Here is a tiny trained network, its code and every weight. The questions are about switching its units off for an input and a class, where a switched-off unit gives its printed mean instead of its output.

import numpy as np


def w(rows, s, z=0):
    codes = np.array(rows[::2]) - 128.0
    scale = np.full(codes.shape[1], s)
    scale[-1] = z or s
    return codes * scale


def norm(h):
    return h / np.sqrt((h * h).mean(-1, keepdims=True) + 1e-5)


def f(y):
    return np.maximum(y, 0)


def log_softmax(a):
    a = a - a.max(-1, keepdims=True)
    return a - np.log(np.exp(a).sum(-1, keepdims=True))


def net(x, mask):
    res = np.array(x, float).reshape(1, 7) / 4 @ E
    u = 0
    for l in range(4):
        y = f(norm(res) @ A[l][:, :-1].T + A[l][:, -1])
        res = res + np.where(mask[u : u + 8], y, B[l][:, -1]) @ B[l][:, :-1]
        u += 8
    return log_softmax(norm(res)[-1] @ U[:, :-1].T + U[:, -1])


A, B = {}, {}
E = w([
[92,122,125,241,4,179,28],'x0',
[157,138,197,166,68,57,202],'x1',
[84,157,160,113,114,220,182],'x2',
[88,73,186,197,199,139,136],'x3',
[117,179,78,195,165,144,163],'x4',
[124,128,128,127,121,122,127],'x5',
[130,130,133,129,127,127,130],'x6',
],0.0016)
A[0] = w([
[48,238,48,208,195,86,140,51],'L0N0',
[67,231,118,180,176,150,174,135],'L0N1',
[102,227,55,210,178,65,129,27],'L0N2',
[112,236,74,192,166,57,113,49],'L0N3',
[87,163,146,103,198,237,62,53],'L0N4',
[229,134,250,165,97,63,155,253],'L0N5',
[125,151,161,39,196,135,186,254],'L0N6',
[202,215,215,171,99,142,161,42],'L0N7',
],0.0021,0.0019)
B[0] = w([
[245,76,140,116,94,208,207,157],'L0N0',
[212,64,158,95,78,159,174,177],'L0N1',
[195,92,122,128,96,204,201,145],'L0N2',
[161,83,92,128,97,230,188,146],'L0N3',
[99,58,39,116,117,85,130,161],'L0N4',
[68,92,5,87,147,143,109,247],'L0N5',
[62,148,101,169,54,178,84,254],'L0N6',
[66,47,54,136,118,72,181,144],'L0N7',
],0.0026)
A[1] = w([
[164,232,119,98,92,122,112,5],'L1N0',
[95,69,226,223,253,145,132,143],'L1N1',
[141,84,125,170,62,116,92,168],'L1N2',
[124,67,244,210,201,143,122,115],'L1N3',
[149,135,88,129,178,140,78,77],'L1N4',
[190,134,122,50,188,84,187,107],'L1N5',
[151,134,134,92,169,105,143,99],'L1N6',
[147,120,87,114,156,154,77,100],'L1N7',
],0.0032,0.0017)
B[1] = w([
[176,165,84,87,86,82,86,153],'L1N0',
[188,204,57,37,43,92,101,238],'L1N1',
[110,182,180,137,237,127,133,253],'L1N2',
[181,211,91,48,62,109,124,202],'L1N3',
[76,90,96,132,140,108,158,162],'L1N4',
[84,181,207,253,142,169,50,221],'L1N5',
[111,151,149,173,116,131,93,158],'L1N6',
[97,93,118,132,136,89,161,185],'L1N7',
],0.0036,0.0019)
A[2] = w([
[173,134,102,163,135,103,121,50],'L2N0',
[142,178,153,86,195,125,165,145],'L2N1',
[127,201,163,73,254,104,171,121],'L2N2',
[169,119,109,109,106,213,73,115],'L2N3',
[201,132,113,165,154,145,160,18],'L2N4',
[137,168,147,43,185,122,175,254],'L2N5',
[87,83,172,135,139,177,151,111],'L2N6',
[161,127,151,109,139,118,128,92],'L2N7',
],0.003,0.00087)
B[2] = w([
[141,125,171,105,191,155,148,164],'L2N0',
[123,125,136,192,71,140,82,184],'L2N1',
[100,111,133,226,2,155,37,205],'L2N2',
[96,159,146,130,177,64,200,252],'L2N3',
[161,110,146,162,124,185,177,157],'L2N4',
[129,114,135,218,71,132,56,248],'L2N5',
[188,155,102,75,129,94,136,173],'L2N6',
[118,141,142,144,126,141,118,133],'L2N7',
],0.0027,0.0015)
A[3] = w([
[84,110,86,100,117,31,74,156],'L3N0',
[98,175,152,50,71,254,213,101],'L3N1',
[134,47,227,46,126,115,75,1],'L3N2',
[40,148,146,148,101,205,171,171],'L3N3',
[109,70,244,35,106,125,63,84],'L3N4',
[128,132,202,182,47,2,231,161],'L3N5',
[211,111,71,204,227,39,116,97],'L3N6',
[129,133,196,120,104,52,202,80],'L3N7',
],0.003,0.00086)
B[3] = w([
[164,140,166,145,160,124,226,231],'L3N0',
[200,78,184,120,172,7,121,252],'L3N1',
[155,142,127,152,106,199,209,155],'L3N2',
[138,86,210,137,164,39,120,233],'L3N3',
[166,165,91,223,116,211,252,181],'L3N4',
[49,96,37,47,249,239,57,212],'L3N5',
[145,39,251,75,94,36,142,193],'L3N6',
[122,107,76,124,160,166,63,150],'L3N7',
],0.003,0.0026)
U = w([
[160,89,183,125,148,44,126,254],'0',
[49,183,193,239,81,167,23,115],'1',
[188,234,58,25,56,95,110,95],'2',
[31,51,37,77,220,187,121,78],'3',
[146,113,146,131,153,91,176,125],'4',
[195,119,155,162,111,239,255,45],'5',
],0.0053,0.0034)

Each question gives the input, the list of numbers given to net, and the class t.
The units are the neurons (one row each of A and B). Each row of codes is followed by its name. A weight is (code - 128) times the scale printed after its matrix; where a second scale follows, it is the last column's (A, B and U).
mask holds one flag per neuron, layer by layer. A switched-off neuron (its flag False) gives its mean, the last column of its row in B, instead of its output. The means were averaged over made-up inputs and are rounded, as every weight is.
A unit's drop is (log p(t) with every unit on - log p(t) with that unit switched off) / (log p(t) with every unit on - log p(t) with every unit switched off).
The circuit of an input: a set's keep is (log p(t) with only the set's units on - log p(t) with every unit switched off) / (log p(t) with every unit on - log p(t) with every unit switched off). Starting from the 12 units with the biggest drops (on a tie, the unit counted first), units are removed one at a time, each time the one whose removal leaves the highest keep (on an exact tie, the one counted first), for as long as the keep stays at least 0.8.
units of the circuit, in order: the units of the circuit, biggest drop first
most important unit: the unit with the biggest drop
k most important neurons: the k neurons with the biggest drops, biggest first
top k neurons in layer l: the k neurons of layer l with the biggest drops, biggest first
input [-5,3,5,4,-7,3,8], class 5: units of the circuit, in order	(L3N4)
input [-5,-4,-2,3,-2,5,-3], class 1: units of the circuit, in order	(L2N2 L1N5)
input [-8,6,-3,-4,8,-5,-6], class 1: 2 most important neurons	(L1N5 L2N2)
input [-8,-5,-4,-4,-8,6,4], class 1: 3 most important neurons	(L1N5 L2N2 L2N5)
input [-8,-4,-7,0,0,3,6], class 1: units of the circuit, in order	(L1N5 L2N2)
input [1,-5,5,6,-2,2,-6], class 2: units of the circuit, in order	(L1N1 L0N5 L1N3)
input [-5,-2,1,8,4,7,8], class 2: top 2 neurons in layer 1	(L1N1 L1N3)
input [-4,2,3,6,-6,-1,5], class 2: units of the circuit, in order	(L1N1 L1N3)
input [6,8,8,-5,0,3,2], class 0: top 2 neurons in layer 2	(L2N5 L2N2)
input [-8,-8,-1,5,-7,8,5], class 1: top 3 neurons in layer 2	(L2N2 L2N5 L2N1)
input [6,5,-6,-6,8,-1,-5], class 5: 2 most important neurons	(L0N3 L0N2)
input [0,-3,6,-6,6,-2,2], class 0: 3 most important neurons	(L3N1 L1N1 L3N3)
input [-2,-1,-5,-6,-8,-7,0], class 5: 2 most important neurons	(L3N4 L1N1)
input [-4,-2,6,-3,0,-2,7], class 0: most important unit	L0N6
input [-5,8,4,7,-6,-6,-8], class 3: 2 most important neurons	(L3N5 L0N5)
input [7,8,-5,-3,-8,-7,0], class 3: 3 most important neurons	(L3N5 L1N5 L0N6)
input [4,8,6,-7,-1,6,-2], class 3: top 2 neurons in layer 1	(L1N1 L1N3)
input [-5,3,-3,8,4,6,-2], class 2: 2 most important neurons	(L1N1 L1N3)
input [2,-3,-2,1,5,3,7], class 5: units of the circuit, in order	(L0N0 L0N2)
input [7,-2,7,1,6,5,1], class 0: 2 most important neurons	(L3N3 L3N1)
input [5,-4,-7,-6,6,5,4], class 0: most important unit	L3N6
input [5,8,5,-7,-6,-3,-5], class 3: 2 most important neurons	(L3N5 L1N1)
input [7,8,0,0,3,5,-7], class 3: top 2 neurons in layer 0	(L0N6 L0N7)
input [-7,8,-6,4,-7,1,-1], class 3: 2 most important neurons	(L3N5 L1N2)
input [-2,5,2,7,-1,0,7], class 2: top 2 neurons in layer 1	(L1N1 L1N3)
input [2,5,2,-4,-5,5,2], class 3: 4 most important neurons	(L3N5 L1N1 L0N6 L0N7)
input [1,6,0,0,3,5,-1], class 3: units of the circuit, in order	(L3N5)
